In the rows, 128 means zero.
Here are made-up objects, facts about them, and rows of numbers that follow some of those facts. Name the object behind each unnamed row.

How the objects are related:
bigrur Θ figuk; bigrur Θ zusin; boflun Θ trevedok; boflun Θ trubegros; boflun Θ tragral
boflun Θ silobrir; braski Θ trazaplis; braski Θ fetrer; braski Θ klafi; braski Θ bozi
brasu Θ vodron; brasu Θ plasu; brasu Θ brazor; brasu Θ kavakor; brasu Θ gudun
drebem Θ pipum; drebem Θ puva; drebem Θ tetror; drebem Θ stofum; drebem Θ fuste
drebem Θ supu; druvon Θ skepla; druvon Θ mosa; druvon Θ kifor; druvon Θ gudun
druvon Θ tolegem; dutol Θ buvumur; dutol Θ brete; dutol Θ kistakon; dutol Θ kiple
fesos Θ mestes; fesos Θ sketum; fesos Θ fegra; fesos Θ zoski; fesos Θ pogek
flaplor Θ fliplil; flaplor Θ grisa; flaplor Θ lesku; flaplor Θ mestes; flaplor Θ nidruflu
flaplor Θ raste; flasal Θ bagu; flasal Θ toko; flasal Θ depum; flasal Θ brazor
flasal Θ gisun; flasal Θ zasku; fliden Θ flolu; fliden Θ trazaplis; fliden Θ sketum
fliden Θ briflin; fugrel Θ grisa; fugrel Θ klotas; fugrel Θ zuskesti; fugrel Θ kiple
ganadrik Θ ganas; ganadrik Θ plasu; ganadrik Θ plopli; ganadrik Θ tezel; gotras Θ stepe
gotras Θ nugrer; gufe Θ plubrustes; gufe Θ fodupli; gufe Θ figan; gufe Θ vudus
gufe Θ plopli; gufe Θ tragral; gufe Θ tudadul; kagagrel Θ pliklum; kagagrel Θ pogruk
kagagrel Θ rimok; kagagrel Θ sager; kagagrel Θ grazum; kagagrel Θ gribur; kagagrel Θ goklim
kegra Θ grabovu; kegra Θ bravebran; kegra Θ buvumur; kegra Θ setu; kegra Θ figuk
kegra Θ plitare; kezamos Θ buvumur; kezamos Θ setu; kezamos Θ kiple; kezamos Θ raste
klaplis Θ dresa; klaplis Θ tegres; klaplis Θ zumes; klista Θ bozi; livo Θ fliplil
livo Θ dresa; livo Θ vudus; livo Θ flakagro; mistin Θ fodupli; mistin Θ brete
mistin Θ greflupi; mistin Θ zuskesti; mistin Θ suklen; mistin Θ bribe; mople Θ buvumur
mople Θ trofisu; mople Θ kliru; mople Θ sager; mople Θ greflupi; mople Θ kavakor
mople Θ kiple; peka Θ figan; peka Θ rosek; peka Θ vazi; peka Θ grino
peka Θ kifor; peka Θ gaskon; peka Θ vikikur; plapeklum Θ suklen; plibe Θ setu
plibe Θ rosek; plibe Θ kluklivi; plibe Θ flazo; plivumek Θ plopli; plivumek Θ gudun
plivumek Θ kluklivi; rotreplok Θ trazaplis; rotreplok Θ peklek; rotreplok Θ kiple; skabi Θ grabovu
skabi Θ buvumur; skabi Θ tolegem; skepliklam Θ zodas; skepliklam Θ flakagro; stamedro Θ tegres
stamedro Θ fegra; stamedro Θ drabrograr; studigrum Θ revurel; studigrum Θ lesku; studigrum Θ stepe
studigrum Θ goklim; stugra Θ kiflom; stugra Θ figan; stugra Θ sager; stugra Θ foflo
sulis Θ setu; sulis Θ kliru; sulis Θ figuk; sulis Θ basu; sulis Θ fegra
sulis Θ tragral; taflel Θ lesku; taflel Θ trevedok; taflel Θ plopli; taflel Θ figuk
taflel Θ drabrograr; tagra Θ flolu; tagra Θ gisun; tagra Θ plitare; temos Θ vudus
temos Θ stepe; trusti Θ toko; trusti Θ plafa; trusti Θ flavunan; trusti Θ tragral
trusti Θ zoski; trusti Θ nugrer; trusti Θ grazum; bagu Σ 290; basu Σ 444
bigrur Σ 559; boflun Σ 540; bozi Σ 496; braski Σ 14; brasu Σ 559
bravebran Σ 496; brazor Σ 471; brete Σ 444; bribe Σ 496; briflin Σ 14
buvumur Σ 559; depum Σ 14; drabrograr Σ 290; drebem Σ 444; dresa Σ 559
druvon Σ 444; dutol Σ 444; fegra Σ 471; fesos Σ 444; fetrer Σ 496
figan Σ 540; figuk Σ 290; flakagro Σ 290; flaplor Σ 444; flasal Σ 540
flavunan Σ 444; flazo Σ 444; fliden Σ 14; fliplil Σ 471; flolu Σ 496
fodupli Σ 471; foflo Σ 540; fugrel Σ 444; fuste Σ 444; ganadrik Σ 290
ganas Σ 540; gaskon Σ 540; gisun Σ 444; goklim Σ 496; gotras Σ 471
grabovu Σ 559; grazum Σ 559; greflupi Σ 540; gribur Σ 496; grifon Σ 290
grino Σ 444; grisa Σ 14; gudun Σ 540; gufe Σ 471; kagagrel Σ 559
kavakor Σ 290; kegra Σ 540; kezamos Σ 471; kiflom Σ 14; kifor Σ 14
kiple Σ 471; kistakon Σ 559; klafi Σ 14; klaplis Σ 540; kliru Σ 290
klista Σ 496; klotas Σ 559; kluklivi Σ 444; lesku Σ 540; livo Σ 444
mestes Σ 471; mistin Σ 496; mitra Σ 559; mople Σ 444; mosa Σ 496
nidruflu Σ 444; nugrer Σ 290; pegil Σ 444; peka Σ 444; peklek Σ 444
pipum Σ 290; plafa Σ 14; plapeklum Σ 496; plasu Σ 290; plibe Σ 444
pliklum Σ 444; plitare Σ 444; plivumek Σ 290; plopli Σ 496; plubrustes Σ 540
pogek Σ 471; pogruk Σ 540; puva Σ 496; raste Σ 496; revurel Σ 14
rimok Σ 290; rosek Σ 444; rotreplok Σ 559; sager Σ 290; setu Σ 540
silobrir Σ 444; skabi Σ 559; skepla Σ 496; skepliklam Σ 290; sketum Σ 444
stamedro Σ 444; stepe Σ 471; stofum Σ 540; studigrum Σ 444; stugra Σ 540
suke Σ 540; suklen Σ 444; sulis Σ 496; supu Σ 559; taflel Σ 14
tagra Σ 496; tegres Σ 14; temos Σ 540; tetror Σ 444; tezel Σ 290
toko Σ 444; tolegem Σ 290; tragral Σ 444; trazaplis Σ 540; trevedok Σ 444
trofisu Σ 444; trubegros Σ 444; trusti Σ 559; tudadul Σ 559; vazi Σ 444
vikikur Σ 559; vodron Σ 290; vudus Σ 444; zasku Σ 540; zodas Σ 290
zoski Σ 290; zumes Σ 496; zusin Σ 540; zuskesti Σ 444

Some rows with their names:
[171  99 123  90 212 126 173 169 163 145 121 147 178  91 143 100 169  91
 161 121 112 113 127 122  95 104 123 159 122 100  64 117  92  84  95 197
  94  57 121  36 144 157 162  82 111 104 174  84 107]: flasal
[116 157 110 113 106 111 118  95 132 122 132 108 123 139 106 156 124 161
  70 122 138 143 146 116 136 138 127 121  92 148 137 128 116  81 155 127
 103  84 123  96 138 167 159 155 150 100 152 133 126]: sketum
[120 126 141 153 116 118 129 167 162 150 111 121 151 129 120 135 116 100
 135 101 146 147 120 121 142 131 155 178 113 123 110 152  65 119 109 123
 111  44 110  71 169 160 141 119 108 102 147  89 113]: fesos
[ 81 108 117  64  93 136 115 125 122 127 146  98 136 137  66 168 143 152
  85 100 162 169 149 124 111 113 133 111  70 131 123 150 124  96 163 121
 112  89 116 107 121 135 180 127 152 112 149 154 112]: fetrer
[122  65 135 156 110 141 153 185 188 105  77  94 140 119 127 121 138  94
 142  99 119 158  97 161  99  82 157 181 133 124 100 161 100 136 118 158
 104  72 105  77 182 159 113 116  77 169 174  99 118]: mople
[129 135 131  96 121 110 126  84 157 109 166 106 115 131 162 131 143 142
 109 139 120 133 155 167 127  88 120 131 149 149 179 157 140  79 141 123
  89 142 130 128 157 173 149 145 116 145 149 134 148]: kluklivi
[147 101 133 130 182 106 168 150 153 159 138 139 172 118 153 112 151 103
 181 111  95  88 105 118 101  96 141 128 138 135 101 152 121 116  59 179
 123  68 108  69 151 157 141  86 129  86 165  62 114]: boflun
[142 143 119 121  94 120 151 125 177 129  89 111 141 149 100 108 113 161
 126 118  79 134 159 115  78 112  91 150 130 137 115 142 150 118 139 125
 126 111 115 132 137 187 119 145 125 134 127 156 126]: pliklum
[119  82 138  88 141 126 144 103 167 115 180  83 137 154 124 123 192 166
 125 143 145 103 163 158 108 100 116 125 141 136 171 135 143  53 109 144
  79 176 119 161 111 149 134 118 115 149 120 146 148]: kifor
[111  62  87 161 104 109 127 114 151 115 133  86 131 149  87 164 156 171
 109 124 114 102 136 132 111 126 153  95 131 173 135 131 168 135 132 127
  97 113  90 129 133 154 115 132 147 106 152 123 163]: grisa
[ 82 123 114 120 110 137 124 118 115 180 142 144 117 181 122 125 139 126
 107  94 145 145 148 118 116 141 136  87 107 166 161 180 188 112  90 145
 143 111 148 154 147 173 121 168 132 113 148 122 111]: zodas
[142 139  95 105 128 105 128  90 144  98 135 105 122 130 144 147 141 125
  78 128 123 140 152 157 139 120 126 122 129 143 139 123 130  94 167 122
  62  94 127  89 147 172 160 157 137 133 159 143 154]: plitare
[116 127 135 103 121 123 143 107 149 132 111 123 138 150 104 137 123 141
 127 112 141 146 123 143 110 104 136 133 130 134 147 141 109  93 132 137
 117 100 130 116 162 173 135 123 125 137 149 157 103]: pegil
[166 116 123 102 162 124 176 136 149 123 110 116 161 127 104 112 132 165
 142 130  66  85 148  85  40 102  79 104 133 158  83 138 171 105 110 177
 139 120 101 105 112 176 143 108 155 102 148 119 135]: pogruk
[131 126 102  95 141  95 158  66 133 155  66 175 140 173  96 158 134 149
 115  98 127 147  89 171  87  88 159  90 133 144 187 108 121  79 168 147
 139 102 179 114 191 195 108 118 142 165 151 197  73]: supu
[125 131 149 160 101 117 140 166 179 159  89 118 164 137 118 109 107 121
 159  98 117 136 128 124 108 109 126 181 135 113 116 159 100 140  93 131
 146  70 105 106 172 177 109 124 113 110 130 101 103]: studigrum
[145  94  98 103 168  95 155  80 120  91 175 109 133 132 168 157 161 140
 125 147  90  96 142 129  95  93 127  69 135 187 133 136 182  85 121 164
  96 126 108  87 127 143 172 126 162  92 181  99 159]: setu
[ 90 127 162 165  94 114 115 130 154 156 118 115 153 151 121 143 111 114
 165 101 141 128  95 124 128 108 163 157 144 138 155 184  88 130  72 124
 162  68 117 116 178 166 112 109 116 101 140  83  87]: livo

Name these rows:
No name comes twice in this set of rows, the named rows included.
[144 123 103 123 157  96 144  92 120 125 152 117 148 140 134 145 137 158
 147 139  75  74 145  99  81 114 118  87 139 184 131 149 186 110 102 153
 130 110 103  99 134 161 159 119 188  61 162  94 145] | lesku
[112  76 122 171 149 101 134 157 171 169 138 112 163 132 130 124 171  97
 171 107 143  99 126 144 142 126 163 169 147 111 122 140 102 132  66 142
  84  72  96 102 169 158  99  96 100 103 127  71 135] | taflel
[102  90  69  58 141  95 124  72 130 179  93 158 160 169  75 154 134 142
 138  75 132 158 119 158  85  70 156  81 131 107 159 123 157 111 144 131
 132  98 154 135 160 173 144  92 148 153 135 212  84] | puva
[137 165 136 137 103 108 139  99 155 119 126 122 123 139 138 127 129 137
 134 133 114 129 141 148 100 105 105 136 146 166 175 160 130 104 131 142
 134 129 116 135 165 176 120 152 117 151 132 127 132] | tudadul
[125 126  95  95 115  90 107  61 151 142 178 111 136 139 141 137 148 116
 138 114 110 121 183 161 123  90 117 104 146 125 172 149 181 120 125 102
  91 141 115 156 149 157 162 137 133 121 125 148 156] | plopli
[ 93 104 112  87 120 141 137 150 127 166 117 153 110 159 122 112 148 104
  91  93 143 163 141 139 105 128 140  99 117 143 139 165 176 106 106 160
 118 105 149 133 149 179 121 149 106 146 155 130  95] | grifon
[107 103 151 137  88 138 154 169 146  91  85  97 123 127 112 151 135 123
  99 111 160 179  88 138 109 118 155 162 100 154 124 158  71 111 147 162
 125  57 109  64 163 149 143 143 108 158 182 101 100] | rotreplok
[139 145  82  73 147 147 144 146 142 166 129 166 111 134 141  83 167 110
  68  95 127 166 184 136 113 132 100 101 105 128 119 123 170  93 140 147
  75  85 149 114 128 191 135 171 108 134 159 139 135] | bagu
[126  97 117  75 153 132 160 118 100  88 154 103 149 134  85 171 149 175
  93 147 125 117 126  95  91 119 117  76  87 187 104 133 147  60 157 179
 117  95 111  72  86 137 187 125 185  79 183 111 133] | trazaplis
[104  90 198 116 116 137 149 159 189 121 138 101 154 129 137  90 141 103
 171 113 161 148 113 167 111  77 128 193 146 104 154 183  66  69  80 162
 134 126 123 113 150 153 119  95  55 176 146 104  91] | peka
[143 110 151  90 148 117 162  90 144 102 171 102 143 148 133 113 144 160
 159 156  96  78 154 122  67  84  85 102 146 182 148 163 175  65 100 183
 139 173 105 127 104 159 153 104 145 108 151 105 135] | figan
[111  76 125 103 155 107 159 129 152 182  56 168 169 161  92 128 133 116
 165  83 147 170  57 164 106  64 186 134 137  97 148 120  84  98 109 156
 150  58 165  86 194 196 106  77 115 166 155 173  41] | drebem
[131  86 127 118 120 125 149 127 178 113 126  92 152 144  74 118 165 171
 136 127 121  94 156 137  76 110 112 131 136 148 138 131 153  93 118 137
 112 157 100 148 113 169 101 113 120 133 122 145 143] | kiflom
[110 140  78 119 124 110 113 105 114 173 160 147 109 168 155 124 146 102
 100  99 133 138 165 131 140 135 132  77 130 163 159 176 207 128  99 131
 100  98 136 144 158 180 119 178 133 101 140 106 141] | drabrograr
[ 89  60 148 104 126 157 142 188 149 137 125  94 167 127  54 149 179 137
 107 105 192 150 103 114 130 141 174 155  84 119  96 118  68  82 113 156
  97  65 116  81 109 138 128  95 113 111 149 108  96] | braski

Now the same objects, written a new way:
Some objects and their rows:
[110 130 140  77 124 123 154 129 127 122 162 145 127 188 117 149 105 133
 150 147 133  81 115 132  97 129 173 143 112 138 173 176 115  77 153 129
  98 115 105 111  94 158 144 139 142 108  92  91 172 132]: plafa
[114 133 100  67 119 143 134 120 101 125 125 117 109 171 150 137 131 109
 145 121  86  70 132 135  93 100 128 120 102 109 148 185 100  99 135 131
 118 108 104 115 128 145 138 144 133 110  85 118 119 131]: figuk
[120 146 101  94 142 111 153 157 101  89 140  85 166 150 125 189  99 122
 180 119 124  62 111 142 119 171 152  75 120 132 140 200  95  46 187 123
  86 117 104 118 111 197 177 137 151 125  92 138 143 133]: sulis
[100 134 121  92 142 152 106 132 116 153 113 126 137 174 124 126 137 140
 173  96  63  91 117 166  69  87 144 101  92 118 164 181 116  73 129 143
 119 153 123  99 121 128 113 131  83  82 110  98 143 141]: fegra
[121 151 117  93 135 129 133 153 124 127 131  93 167 147 113 171 119 134
 185  97 100  96  94 130 109 167 156  80 121 150 156 209 124  25 186 137
 100 137 141 109 111 182 142 109 118  84 120 121 156 135]: fesos
[140 155 123  69 146 127 122 151 127 106 139 114 124 150 115 106 121 152
 165  94 104  97 137  89 101 123 147 118 106 115 158 187 112  62 152 119
 118 142 125 100 129 139 157 129 134  76  98 118 130 151]: suke
[147 142 120  84 148 142 149 185 131 106 168  79 154 175  85 189  96 122
 187  96 123 122 131 102 115 155 140 113 127 122 132 188 125  52 188 119
 115 121 110 137 110 179 177 122 135  88  84  94 145 150]: braski
[129 128 103 101 137 162 161 166 128 131 158  95 139 187 116 191  71 128
 143 132 110  77 127 118  99 122 137 111 122 105 117 169 130  71 168 150
 106 107 133 133 121 146 151 133 156  98  61 105 141 155]: fetrer
[122 149 109 112 155 115 123 134 133 151 136 110 145 154 121 158 140 145
 167  97  91  51 147 143  74 118 159 113 119 122 122 152 151  98 157 119
 108 133 117 129 122 126 111 107 159  97  94 117 134 151]: zuskesti
[133 152 106  63 125 133 136 137 103 105 130 116 120 145 143 128  99 119
 177 125 106  83 126 121 105 101 164 129 122 124 150 191 113 100 146 144
 102 141 128 110 132 141 134 132 140  97  84 118 123 151]: zodas
[113 139 123 115 130 125 133 141 118 140 134 112 139 156 119 139 132 151
 143 108 102  49 135 129  77 121 156 105  79 117 143 166 145  76 121 107
  93 137  84 105 116 134 122 145 141 111 128 149 125 155]: rosek
[123 142 102  65 156 122 115 163 117 107 155  83 152 146  93 152 133 116
 178  99 115 111 129 124 113 163 130  81 106 128 136 187 126  64 161  85
 113 136  77 128 123 166 169 137 145 108 104 132 110 156]: skabi
[120 132 125  66 118 149 142 136 114 138 152 122 130 179 112 122 103 123
 115 139 117 100 120 113 103 131 117 122  93 113 152 197 113  68 152 136
 121 112 111  87 115 148 145 143 145  85 101 113 137 137]: bagu
[127 140 108  62 117 127 138 137  97 114 141 111 119 158 125 122 115 125
 146 129 105  70 132 124 107 121 141 120  94 108 150 190 105  80 139 126
 114 125  97  89 128 147 139 155 149 106 104 133 112 141]: tezel
[122 136 117  72 117 138 136 131 100 123 141 123 115 166 127 117 115 126
 131 133 111  66 143 120  99 125 129 126  83 105 148 182 115  87 136 123
 115 120  94  95 120 140 136 167 151 102 101 130 111 143]: plasu
[117 132 123  76 141 127 123 144 106 113 144 106 129 154 102 113 119 132
 158 124 120  72 134 117  97 115 154 105  83 121 155 165 126 100 122  98
  98 145  74 100 122 138 141 156 150 119 116 128 108 159]: vikikur
[155 134 136 116 138 168 150 171 128 132 142 104 133 129 103 141  75 159
 164 121 105  85 132  80  85 107 179 118  94 130 142 173 166  66 140 141
  89 172 136  94 124 119 107 125 141  61 102 131 113 185]: fuste
[105 150 153  81 152 120 109 146 125 122 113 129 165 151 103  99 125 155
 205 113 108  97 116 149  91 156 166  89 103 151 180 196 113  38 167 140
 106 174 131  77 109 163 125 128 114  71 121  95 166 136]: gotras

Name these rows:
No name comes twice in this set of rows, the named rows included.
[119 155 131  59 139 117 131 118 126 126 150 141 137 163 119  96 117 131
 150 146 136  69 140 126 101 149 158 130 116 122 160 188 118  96 163 135
 123 127 115  90 124 139 127 137 182  87  75 101 156 151] | rimok
[124 143 140  76 132 110 142 130 127 122 162 141 122 160 122 149 105 130
 175 133 131  71 118 133 103 117 187 135 128 131 159 165 116  93 153 136
 102 129 114 114 102 159 143 133 148 121  82  96 166 140] | revurel
[126 142  95  80 136 127 118 119 111 127 135 117 103 171 128 113 153 141
 140  85  71  84 147 123  83  91 125 123  93 100 159 169 110  90 128 116
 126 123  98 115 127 125 152 140 124 101  99 119 124 131] | setu
[129 140 126 107 137 136 134 158 134 132 136 105 145 147 110 144 102 154
 168 110 105  79 130 110  95 132 168 104 109 130 141 179 153  58 150 132
  90 149 122  99 123 144 127 121 141  83 109 126 137 157] | pegil
[117 134 121  71 143 122 127 158 113 106 150  93 155 154  80 136 126 125
 164 113 132 111 117 124 119 177 134  77  92 130 155 202 120  47 156  98
 105 145  77  97 118 180 166 147 139 106 125 129 122 145] | brasu
[119 125  95 106 133 141 152 147 108 120 149  96 134 179 123 186 102 124
 141 127 105  51 120 140  93 122 135  95 113 107 122 171 110  84 152 123
 102 100 100 131 115 160 151 147 157 129  85 122 133 142] | bravebran
[115 138 108  63 147 126 121 153 109  99 144  93 147 145 109 148 129 108
 187 104 103 102 114 131 115 149 152  77 110 139 152 203 116  70 161 111
 100 135  96 114 121 171 156 134 128 110 109 119 123 142] | bigrur
[120 115 106 105 124 163 162 149 118 135 161  98 132 200 117 185  78 122
 120 137 110  73 116 118  97 121 131 110 110 100 124 184 116  80 160 143
 111 104 115 129 109 148 147 137 145 109  68 106 152 147] | flolu
[130 133 106  92 127 142 165 145 100 107 132 114 126 151 147 188  74 131
 180 138 105  49 111 135  99 109 185 104 120 125 150 175 100  91 146 151
  79 116 130 126 114 158 138 140 137 127  79 124 138 139] | zumes
[132 125 122  99 130 127 152 151 107 108 161 115 117 163  98 148 124 137
 151 125 125  63 146 119  93 110 154 127  83 106 154 161 124  96 112  96
  92 133  69 117 105 147 158 165 154 134 107 131 109 154] | kifor
[126 139  89  97 137 129 148 141 121 123 137 106 131 168 138 188  96 123
 158 122 110  46 124 146  87 109 155 106 120 108 125 168 112  99 155 136
 102 103 115 136 120 150 142 143 157 126  60 118 142 142] | raste
[115 153 111  90 177 117  98 163 121 126 118  88 174 138  92 137 151 139
 214  68  81 102 135 150  84 153 133  66 108 125 142 190 119  42 172 107
 121 165 110 110 120 156 150 125 115  73 111 118 131 144] | kezamos
[138 167 115  50 136 124 123 142 105  79 118 103 133 125 121 128 128 143
 209  79 100 103 115 108 117 132 166 100 122 137 175 197  97  50 165 138
 107 153 130  99 124 168 164 114 100  86  99 122 132 136] | klaplis
[134 139  97  62 166 135 119 168 128 116 152  79 162 157  84 158 128 111
 182  89 113 127 125 118 110 159 133  84 120 127 128 185 137  64 182 108
 120 131 107 136 131 165 161 119 145  90  82  99 131 156] | rotreplok
[ 99 139 144  86 143 133 104 127 126 146 120 150 136 161 126  92 135 153
 183 121  91  77 116 157  78 102 167 107 103 137 170 168 116  75 133 147
 112 172 139  80 111 127  97 125 116  80 108  90 151 150] | stepe

